Here is a tiny trained network, its code and every weight. The questions are about switching its units off for an input and a class, where a switched-off unit gives its printed mean instead of its output.

import numpy as np


def w(rows, s, z=0):
    codes = np.array(rows[::2]) - 128.0
    scale = np.full(codes.shape[1], s)
    scale[-1] = z or s
    return codes * scale


def norm(h):
    return h / np.sqrt((h * h).mean(-1, keepdims=True) + 1e-5)


def f(y):
    return np.maximum(y, 0)


def log_softmax(a):
    a = a - a.max(-1, keepdims=True)
    return a - np.log(np.exp(a).sum(-1, keepdims=True))


def net(x, mask):
    res = np.array(x, float).reshape(1, 2) / 4 @ E
    u = 0
    for l in range(2):
        y = f(norm(res) @ A[l][:, :-1].T + A[l][:, -1])
        res = res + np.where(mask[u : u + 5], y, B[l][:, -1]) @ B[l][:, :-1]
        u += 5
    return log_softmax(norm(res)[-1] @ U[:, :-1].T + U[:, -1])


A, B = {}, {}
E = w([
[121,135,37,129,54,99,115,48,150,155,109],'x0',
[210,40,234,235,89,61,52,79,128,254,111],'x1',
],0.0089)
A[0] = w([
[138,128,39,88,3,105,103,91,128,199,70,56],'L0N0',
[150,89,149,169,117,163,121,112,166,168,63,171],'L0N1',
[117,116,94,125,148,194,106,14,144,99,18,34],'L0N2',
[154,173,76,149,22,163,95,47,129,150,171,60],'L0N3',
[107,154,161,186,191,191,188,179,105,136,13,247],'L0N4',
],0.0058,0.0014)
B[0] = w([
[184,177,183,182,141,85,146,116,11,74,130,254],'L0N0',
[151,128,117,57,81,226,201,148,178,45,138,210],'L0N1',
[189,93,168,110,188,254,16,189,89,167,198,181],'L0N2',
[120,81,172,198,185,104,118,165,90,19,86,222],'L0N3',
[64,86,116,184,116,170,132,137,123,124,2,205],'L0N4',
],0.0088,0.0063)
A[1] = w([
[201,127,185,106,177,102,93,161,132,87,182,71],'L1N0',
[115,103,165,127,155,192,127,164,150,137,116,34],'L1N1',
[191,97,146,74,77,89,253,165,104,130,123,92],'L1N2',
[43,69,57,97,94,141,138,96,176,148,41,104],'L1N3',
[150,53,142,203,72,90,116,83,104,212,138,252],'L1N4',
],0.0081,0.0012)
B[1] = w([
[120,181,146,82,208,156,127,65,139,214,148,237],'L1N0',
[156,165,126,173,128,72,42,70,52,115,132,232],'L1N1',
[116,173,92,86,160,128,230,56,126,189,191,181],'L1N2',
[192,116,144,91,140,126,184,103,173,156,198,189],'L1N3',
[64,111,38,78,79,146,154,250,159,46,98,253],'L1N4',
],0.011,0.006)
U = w([
[122,134,153,248,141,160,86,194,7,6,40,212],'0',
[47,114,69,40,73,193,238,242,201,57,111,223],'1',
[217,159,193,157,197,183,206,18,101,157,214,116],'2',
[47,88,129,151,86,1,88,52,176,137,131,10],'3',
[73,103,113,166,78,81,37,70,211,161,157,20],'4',
[50,160,111,183,94,45,83,86,228,209,80,16],'5',
[74,127,81,159,67,131,4,104,174,226,157,15],'6',
[73,141,112,224,85,65,146,111,182,160,122,1],'7',
],0.0085,0.0041)

Each question gives the input, the list of numbers given to net, and the class t.
The units are the neurons (one row each of A and B). Each row of codes is followed by its name. A weight is (code - 128) times the scale printed after its matrix; where a second scale follows, it is the last column's (A, B and U).
mask holds one flag per neuron, layer by layer. A switched-off neuron (its flag False) gives its mean, the last column of its row in B, instead of its output. The means were averaged over made-up inputs and are rounded, as every weight is.
A unit's drop is (log p(t) with every unit on - log p(t) with that unit switched off) / (log p(t) with every unit on - log p(t) with every unit switched off).
The circuit of an input: a set's keep is (log p(t) with only the set's units on - log p(t) with every unit switched off) / (log p(t) with every unit on - log p(t) with every unit switched off). Starting from all 10 units, units are removed one at a time, each time the one whose removal leaves the highest keep (on an exact tie, the one counted first), for as long as the keep stays at least 0.8.
circuit, biggest first: the units of the circuit, biggest drop first
top k neurons: the k neurons with the biggest drops, biggest first
k most important neurons of layer l: the k neurons of layer l with the biggest drops, biggest first
drop of u: that unit's drop, to one decimal
input [5,5], class 0: top 3 neurons	(L0N3; L0N0; L1N4)
input [6,3], class 0: top 2 neurons	(L0N3; L0N0)
input [-3,-2], class 2: circuit, biggest first	(L1N4)
input [-3,1], class 2: top 4 neurons	(L1N4; L0N0; L1N3; L0N3)
input [-2,4], class 1: circuit, biggest first	(L1N4; L0N0)
input [5,-2], class 0: 2 most important neurons of layer 0	(L0N3; L0N0)
input [8,-7], class 0: top 2 neurons	(L0N0; L1N4)
input [-6,-6], class 0: 3 most important neurons of layer 1	(L1N4; L1N1; L1N2)
input [6,8], class 1: 2 most important neurons of layer 1	(L1N4; L1N1)
input [1,3], class 2: top 4 neurons	(L0N1; L0N4; L1N2; L1N0)
input [3,4], class 1: top 2 neurons	(L1N4; L1N1)
input [-1,0], class 2: top 2 neurons	(L1N3; L0N0)
input [6,5], class 0: top 3 neurons	(L0N3; L0N0; L1N4)
input [0,3], class 2: top 2 neurons	(L0N1; L0N4)
input [6,6], class 0: top 3 neurons	(L0N3; L0N0; L1N3)
input [-3,0], class 2: 2 most important neurons of layer 1	(L1N3; L1N4)
input [5,-5], class 0: circuit, biggest first	(L1N4; L0N1; L1N0)
input [1,-1], class 2: top 3 neurons	(L1N0; L0N4; L1N4)
input [-1,2], class 2: circuit, biggest first	(L0N1; L1N4)
input [-2,2], class 2: most important neuron of layer 0	(L0N1)
input [-3,-3], class 2: 2 most important neurons of layer 0	(L0N0; L0N3)
input [8,-3], class 0: top neuron	(L0N3)
input [-4,8], class 1: drop of L1N4	1.0
input [-1,7], class 1: drop of L1N4	0.8
input [1,8], class 1: drop of L1N4	0.8
input [8,6], class 0: drop of L0N3	0.6
input [0,2], class 2: most important neuron of layer 0	(L0N1)
